Below is a small trained network, with its code and all its weights. Each question gives an input and a target symbol and asks what happens when units are switched off, that is, made to give their printed mean instead of their output.

import numpy as np


def w(rows, s, z=0):
    codes = np.array(rows[::2]) - 128.0
    scale = np.full(codes.shape[1], s)
    scale[-1] = z or s
    return codes * scale


def f(y):
    return np.maximum(y, 0)


def softmax(a):
    e = np.exp(a - a.max(-1, keepdims=True))
    return e / e.sum(-1, keepdims=True)


def log_softmax(a):
    a = a - a.max(-1, keepdims=True)
    return a - np.log(np.exp(a).sum(-1, keepdims=True))


def net(x, mask):
    ids = ['ΛΨαβγεζηπστφ'.index(c) for c in x.split()]
    T = len(ids)
    res = E[ids] + P[:T]
    r = res
    for j in range(3):
        rows = slice(4 * j, 4 * j + 4)
        q, k, v = (r @ M[0][rows].T for M in (Q, K, V))
        z = softmax(np.where(np.tri(T) > 0, q @ k.T / 4**0.5, -1e9)) @ v
        o = O[0][rows]
        res = res + np.where(mask[j], z, o[:, -1]) @ o[:, :-1]
    y = f(res @ A[0][:, :-1].T + A[0][:, -1])
    res = res + np.where(mask[3:15], y, B[0][:, -1]) @ B[0][:, :-1]
    return log_softmax(res[-1] @ U[:, :-1].T + U[:, -1])


Q, K, V, O, A, B = {}, {}, {}, {}, {}, {}
E = w([
[104,196,108,76,146,87,185,149,183,188],'Λ',
[85,146,129,164,96,175,186,191,173,92],'Ψ',
[95,142,177,184,125,46,150,78,51,175],'α',
[75,72,72,71,100,173,104,155,142,147],'β',
[156,203,65,104,224,188,76,143,154,106],'γ',
[71,169,139,109,115,95,103,185,51,108],'ε',
[85,94,234,135,169,247,131,53,198,193],'ζ',
[96,75,162,105,157,104,137,151,187,71],'η',
[53,105,58,221,193,118,120,135,130,178],'π',
[138,117,118,173,131,104,74,140,194,122],'σ',
[142,87,95,118,72,102,181,51,147,125],'τ',
[98,148,89,128,171,163,171,75,112,74],'φ',
],0.011)
P = w([
[241,52,125,133,182,164,254,235,70,174],'0',
[116,79,116,162,149,157,198,199,135,158],'1',
[78,107,113,159,131,150,178,168,155,142],'2',
[61,120,120,138,124,140,159,147,166,128],'3',
[47,134,123,134,120,135,139,135,171,127],'4',
[40,154,127,137,118,130,128,108,181,114],'5',
[23,164,130,140,111,125,104,97,188,107],'6',
[19,186,135,119,112,121,90,83,183,102],'7',
[9,194,133,117,123,105,66,59,199,92],'8',
[15,204,136,108,104,132,85,64,196,80],'9',
],0.0056)
Q[0] = w([
[105,170,88,160,202,96,122,102,135,193],'head 0',
[215,101,119,93,104,125,113,147,63,93],'head 0',
[164,149,87,160,175,63,97,84,48,164],'head 0',
[201,131,89,143,137,80,89,117,34,128],'head 0',
[53,174,105,101,175,114,91,165,161,97],'head 1',
[32,106,127,196,92,97,202,223,159,147],'head 1',
[231,107,155,155,150,89,116,135,31,170],'head 1',
[253,104,148,124,155,87,97,106,31,163],'head 1',
[229,21,167,143,146,109,16,32,58,179],'head 2',
[95,97,141,187,172,207,101,116,156,121],'head 2',
[186,116,149,67,131,57,72,97,70,173],'head 2',
[100,119,147,200,59,107,202,97,117,127],'head 2',
],0.012)
K[0] = w([
[22,106,174,159,181,217,70,105,146,165],'head 0',
[192,66,90,120,92,140,183,172,147,97],'head 0',
[146,18,176,150,112,249,156,125,154,123],'head 0',
[191,37,129,151,106,208,180,147,150,106],'head 0',
[117,125,180,149,155,227,94,107,217,140],'head 1',
[17,133,151,125,106,117,58,83,188,149],'head 1',
[132,159,77,156,132,62,185,244,75,106],'head 1',
[162,143,80,148,127,83,193,219,84,101],'head 1',
[217,94,152,116,150,138,196,175,71,199],'head 2',
[127,254,117,51,154,98,98,135,115,144],'head 2',
[173,58,151,170,130,148,182,188,98,152],'head 2',
[56,113,219,120,117,87,110,1,144,181],'head 2',
],0.0098)
V[0] = w([
[92,97,99,208,126,102,112,82,162,111],'head 0',
[105,112,103,159,110,149,107,123,70,86],'head 0',
[127,139,76,129,170,146,137,122,179,157],'head 0',
[89,137,209,135,138,129,125,44,119,201],'head 0',
[135,181,61,149,108,158,100,142,126,197],'head 1',
[86,171,127,112,133,93,179,186,99,119],'head 1',
[120,79,84,70,86,108,74,196,113,98],'head 1',
[143,178,124,207,124,94,106,175,157,74],'head 1',
[138,99,228,169,71,148,149,143,171,151],'head 2',
[169,151,107,145,147,214,163,120,134,104],'head 2',
[117,164,110,175,1,145,160,147,129,75],'head 2',
[142,135,86,101,98,37,166,112,141,171],'head 2',
],0.0094)
O[0] = w([
[207,36,82,155,200,172,176,214,116,123,115],'head 0',
[112,87,121,192,118,175,116,134,29,79,41],'head 0',
[99,152,85,131,172,161,186,151,200,171,242],'head 0',
[203,121,158,1,161,144,210,129,72,180,108],'head 0',
[183,179,74,133,67,192,51,108,101,248,110],'head 1',
[30,239,174,112,192,182,145,157,121,145,208],'head 1',
[78,127,118,43,91,200,56,225,173,115,50],'head 1',
[215,213,170,174,139,156,125,201,171,104,112],'head 1',
[143,41,209,111,42,162,180,135,177,144,178],'head 2',
[110,171,104,87,139,252,127,48,197,16,165],'head 2',
[178,159,131,139,19,172,243,162,82,49,255],'head 2',
[125,171,58,103,91,6,206,150,159,195,96],'head 2',
],0.0061,0.0026)
A[0] = w([
[204,89,174,71,140,73,160,25,100,142,161],'neuron 0',
[114,147,112,165,168,93,81,215,135,121,170],'neuron 1',
[192,144,121,155,124,151,29,167,217,121,202],'neuron 2',
[176,85,129,97,144,98,181,58,167,162,170],'neuron 3',
[130,110,105,110,142,164,166,117,206,111,117],'neuron 4',
[121,127,188,177,106,65,189,135,65,162,135],'neuron 5',
[50,88,113,216,38,143,83,91,179,126,160],'neuron 6',
[99,96,99,232,185,34,105,93,108,184,166],'neuron 7',
[192,21,115,198,100,139,114,84,2,55,4],'neuron 8',
[120,217,117,153,99,192,153,132,121,149,118],'neuron 9',
[123,138,104,116,92,71,122,56,167,115,81],'neuron 10',
[115,144,171,214,67,41,78,72,25,122,15],'neuron 11',
],0.0059,0.0021)
B[0] = w([
[91,160,131,172,54,170,95,164,93,123,184],'neuron 0',
[160,92,145,194,124,112,106,148,99,169,188],'neuron 1',
[205,118,203,104,57,96,63,123,155,169,183],'neuron 2',
[92,144,119,192,70,114,82,110,148,119,201],'neuron 3',
[113,108,102,149,127,115,116,125,197,97,239],'neuron 4',
[129,92,168,82,143,102,86,97,84,122,187],'neuron 5',
[170,93,114,55,169,101,132,158,105,99,237],'neuron 6',
[197,153,114,85,90,184,179,154,104,98,190],'neuron 7',
[117,168,254,98,221,112,70,203,82,233,159],'neuron 8',
[149,191,134,111,123,148,119,101,101,150,254],'neuron 9',
[184,80,100,146,102,133,143,100,62,103,162],'neuron 10',
[224,74,118,26,179,243,210,46,216,131,158],'neuron 11',
],0.0068,0.005)
U = w([
[82,186,126,125,143,75,159,131,175,205,156],'Λ',
[147,183,163,93,74,204,155,141,167,52,119],'Ψ',
[216,94,175,26,181,143,182,88,82,145,153],'α',
[95,70,51,31,84,170,73,163,135,142,99],'β',
[173,157,123,148,165,148,39,85,156,125,101],'γ',
[17,174,211,210,92,79,50,195,2,160,233],'ε',
[77,92,162,184,123,174,111,90,152,172,3],'ζ',
[69,61,194,150,224,42,146,181,183,79,127],'η',
[156,88,56,207,186,164,158,192,108,183,116],'π',
[232,108,169,166,78,59,76,197,166,154,131],'σ',
[131,89,29,203,30,53,170,53,122,83,128],'τ',
[83,143,48,160,235,148,141,34,113,42,114],'φ',
],0.0053,0.0033)

Each question gives the input, a string of symbols that net reads in full, and the target symbol t.
The units are the heads (4 rows each of Q, K, V and O) and the neurons (one row each of A and B). Each row of codes is followed by its name. A weight is (code - 128) times the scale printed after its matrix; where a second scale follows, it is the last column's (O, A, B and U).
mask holds one flag per unit, heads first, then neurons. A switched-off unit (its flag False) gives its mean, the last column of its rows in O or B, instead of its output. The means were averaged over made-up inputs and are rounded, as every weight is.
A unit's drop is (log p(t) with every unit on - log p(t) with that unit switched off) / (log p(t) with every unit on - log p(t) with every unit switched off).
The circuit of an input: a set's keep is (log p(t) with only the set's units on - log p(t) with every unit switched off) / (log p(t) with every unit on - log p(t) with every unit switched off). Starting from the 12 units with the biggest drops (on a tie, the unit counted first), units are removed one at a time, each time the one whose removal leaves the highest keep (on an exact tie, the one counted first), for as long as the keep stays at least 0.8.
circuit, biggest first: the units of the circuit, biggest drop first
unit that matters most: the unit with the biggest drop
k most important neurons: the k neurons with the biggest drops, biggest first
heads that matter: for each layer, one digit per head in row order, 1 if its drop is at least 0.15 and else 0, layers parted by /
drop when u is switched off: that unit's drop, to one decimal
input β Λ Ψ ζ Λ ε Λ τ, target τ: unit that matters most => head 1
input Λ Λ β Ψ Ψ Ψ ε Ψ Λ Ψ, target Λ: circuit, biggest first => head 2; head 0; head 1
input Ψ ε Ψ ζ, target α: circuit, biggest first => head 0; head 1; neuron 11; neuron 6
input Ψ β Λ π α ε η Ψ Λ γ, target γ: circuit, biggest first => head 2; neuron 2; head 1
input ζ Λ Ψ η, target τ: heads that matter => 110
input σ β β τ Λ ζ η Ψ Ψ Ψ, target τ: heads that matter => 110
input ε η ε ζ Ψ Ψ ε α Ψ, target ε: 2 most important neurons => neuron 8; neuron 0
input γ Ψ Ψ Ψ ζ, target φ: circuit, biggest first => head 2; head 1
input Λ Ψ Ψ α φ ζ, target ε: heads that matter => 110
input ε ζ β Ψ Λ β π β, target τ: 2 most important neurons => neuron 3; neuron 10
input Ψ Λ Λ γ ε τ Ψ ε ζ τ, target α: 2 most important neurons => neuron 8; neuron 11
input β ε Λ Λ Ψ Ψ ε Ψ, target ε: heads that matter => 111
input Ψ η ζ β τ Λ φ σ, target τ: heads that matter => 010
input α Ψ Λ Ψ σ, target σ: heads that matter => 010
input φ α Λ π ε Λ ζ η, target τ: circuit, biggest first => head 1
input φ Ψ ζ ε φ, target α: 3 most important neurons => neuron 8; neuron 11; neuron 7
input Ψ π Ψ Λ ε ζ, target α: heads that matter => 111
input Λ Λ Λ γ η σ Ψ π α, target α: 2 most important neurons => neuron 11; neuron 7
input α Ψ Ψ, target Ψ: heads that matter => 011
input Ψ ζ Ψ η Λ φ, target τ: most important neuron => neuron 3
input π Ψ Ψ Λ Λ ε Λ Ψ π ζ, target τ: heads that matter => 011
input π Ψ Λ Λ Λ τ, target τ: 3 most important neurons => neuron 10; neuron 3; neuron 8
input α ζ η, target ε: heads that matter => 110
input α Ψ ε Ψ φ Ψ τ Ψ Λ σ, target σ: heads that matter => 010
input Λ ε η π β ε ζ ε ε σ, target α: 2 most important neurons => neuron 11; neuron 8
input Λ Ψ Ψ Λ Ψ Ψ Ψ Ψ γ Ψ, target γ: heads that matter => 011
input Ψ Ψ Λ Ψ, target Λ: unit that matters most => head 0
input τ Ψ Ψ Ψ ζ Ψ Ψ, target η: drop when neuron 6 is switched off => 0.2
